Below is a small trained network, with its code and all its weights. Each question gives an input and a target symbol and asks what happens when units are switched off, that is, made to give their printed mean instead of their output.

import numpy as np


def w(rows, s, z=0):
    codes = np.array(rows[::2]) - 128.0
    scale = np.full(codes.shape[1], s)
    scale[-1] = z or s
    return codes * scale


def f(y):
    return np.maximum(y, 0)


def softmax(a):
    e = np.exp(a - a.max(-1, keepdims=True))
    return e / e.sum(-1, keepdims=True)


def log_softmax(a):
    a = a - a.max(-1, keepdims=True)
    return a - np.log(np.exp(a).sum(-1, keepdims=True))


def net(x, mask):
    ids = ['ΔΘΩαβεζητφψ'.index(c) for c in x.split()]
    T = len(ids)
    res = E[ids] + P[:T]
    r = res
    for j in range(2):
        rows = slice(2 * j, 2 * j + 2)
        q, k, v = (r @ M[0][rows].T for M in (Q, K, V))
        z = softmax(np.where(np.tri(T) > 0, q @ k.T / 2**0.5, -1e9)) @ v
        o = O[0][rows]
        res = res + np.where(mask[j], z, o[:, -1]) @ o[:, :-1]
    y = f(res @ A[0][:, :-1].T + A[0][:, -1])
    res = res + np.where(mask[2:14], y, B[0][:, -1]) @ B[0][:, :-1]
    return log_softmax(res[-1] @ U[:, :-1].T + U[:, -1])


Q, K, V, O, A, B = {}, {}, {}, {}, {}, {}
E = w([
[136,95,74],'Δ',
[139,143,109],'Θ',
[93,71,42],'Ω',
[45,27,74],'α',
[177,118,67],'β',
[165,56,9],'ε',
[97,111,151],'ζ',
[110,105,104],'η',
[103,89,75],'τ',
[139,101,66],'φ',
[183,37,215],'ψ',
],0.012)
P = w([
[196,150,255],'0',
[56,130,100],'1',
[41,118,82],'2',
[32,117,70],'3',
[30,105,43],'4',
[33,92,35],'5',
[42,76,30],'6',
],0.0049)
Q[0] = w([
[173,84,49],'H0',
[110,55,67],'H0',
[198,76,104],'H1',
[252,232,218],'H1',
],0.017)
K[0] = w([
[237,101,131],'H0',
[136,68,155],'H0',
[87,166,211],'H1',
[7,186,25],'H1',
],0.019)
V[0] = w([
[110,115,106],'H0',
[144,131,215],'H0',
[77,248,197],'H1',
[212,175,75],'H1',
],0.016)
O[0] = w([
[150,151,138,144],'H0',
[122,110,82,147],'H0',
[54,42,109,2],'H1',
[253,95,99,29],'H1',
],0.015,0.0057)
A[0] = w([
[134,9,158,93],'N0',
[184,179,48,159],'N1',
[129,20,146,138],'N2',
[183,151,143,130],'N3',
[137,127,180,42],'N4',
[106,187,130,180],'N5',
[78,47,121,113],'N6',
[54,114,112,102],'N7',
[122,175,9,148],'N8',
[159,59,144,140],'N9',
[87,80,176,53],'N10',
[160,48,254,252],'N11',
],0.0094,0.0036)
B[0] = w([
[170,198,163,168],'N0',
[86,148,32,229],'N1',
[176,144,185,179],'N2',
[60,163,120,190],'N3',
[167,137,147,137],'N4',
[118,122,204,240],'N5',
[141,129,176,228],'N6',
[93,97,159,253],'N7',
[190,78,79,230],'N8',
[173,118,94,139],'N9',
[135,88,58,177],'N10',
[255,47,45,177],'N11',
],0.017,0.0062)
U = w([
[150,135,103,123],'Δ',
[254,92,165,90],'Θ',
[131,168,134,228],'Ω',
[90,174,191,162],'α',
[172,116,81,3],'β',
[138,198,112,80],'ε',
[94,11,179,167],'ζ',
[121,77,130,138],'η',
[128,125,126,174],'τ',
[147,131,101,159],'φ',
[104,50,108,72],'ψ',
],0.009,0.0039)

Each question gives the input, a string of symbols that net reads in full, and the target symbol t.
The units are the heads (2 rows each of Q, K, V and O) and the neurons (one row each of A and B). Each row of codes is followed by its name. A weight is (code - 128) times the scale printed after its matrix; where a second scale follows, it is the last column's (O, A, B and U).
mask holds one flag per unit, heads first, then neurons. A switched-off unit (its flag False) gives its mean, the last column of its rows in O or B, instead of its output. The means were averaged over made-up inputs and are rounded, as every weight is.
A unit's drop is (log p(t) with every unit on - log p(t) with that unit switched off) / (log p(t) with every unit on - log p(t) with every unit switched off).
The circuit of an input: a set's keep is (log p(t) with only the set's units on - log p(t) with every unit switched off) / (log p(t) with every unit on - log p(t) with every unit switched off). Starting from the 12 units with the biggest drops (on a tie, the unit counted first), units are removed one at a time, each time the one whose removal leaves the highest keep (on an exact tie, the one counted first), for as long as the keep stays at least 0.8.
circuit, biggest first: the units of the circuit, biggest drop first
most important unit: the unit with the biggest drop
k most important neurons: the k neurons with the biggest drops, biggest first
which heads matter: for each layer, one digit per head in row order, 1 if its drop is at least 0.15 and else 0, layers parted by /
input ψ ψ β Δ η Δ ε, target ψ: circuit, biggest first	(H0; N0)
input ε φ α α Δ, target ε: circuit, biggest first	(H1; N3; N1)
input β η ζ Δ, target β: which heads matter	01
input α Ω τ ζ α ζ Ω, target α: which heads matter	11
input β Θ β, target β: circuit, biggest first	(H1; N1)
input ζ ζ ε, target ζ: circuit, biggest first	(H1; N7)
input α ζ ε Δ ζ Ω Θ, target α: most important unit	H0
input ψ ψ β Δ, target ψ: circuit, biggest first	(H0; N8; N0)
input α η φ, target α: circuit, biggest first	(H1; N5)
input η φ Δ ψ ζ, target α: circuit, biggest first	(H1; N5; N11)
input α φ Ω Ω τ Δ τ, target α: which heads matter	11
input ζ ψ Ω Ω ζ ζ ζ, target α: circuit, biggest first	(H1; N11; N5)
input Θ τ Θ ζ, target Θ: which heads matter	01
input β ζ φ, target β: most important unit	H1
input ζ φ Ω ζ α β ε, target ζ: which heads matter	01
input α Θ ζ α, target α: circuit, biggest first	(H1; N5)
input α Θ η η β, target α: which heads matter	11
input ε ε β, target ε: 2 most important neurons	(N3; N1)
input Θ Ω Ω, target Θ: 2 most important neurons	(N2; N0)
input β φ ζ η Θ τ, target β: 2 most important neurons	(N1; N8)
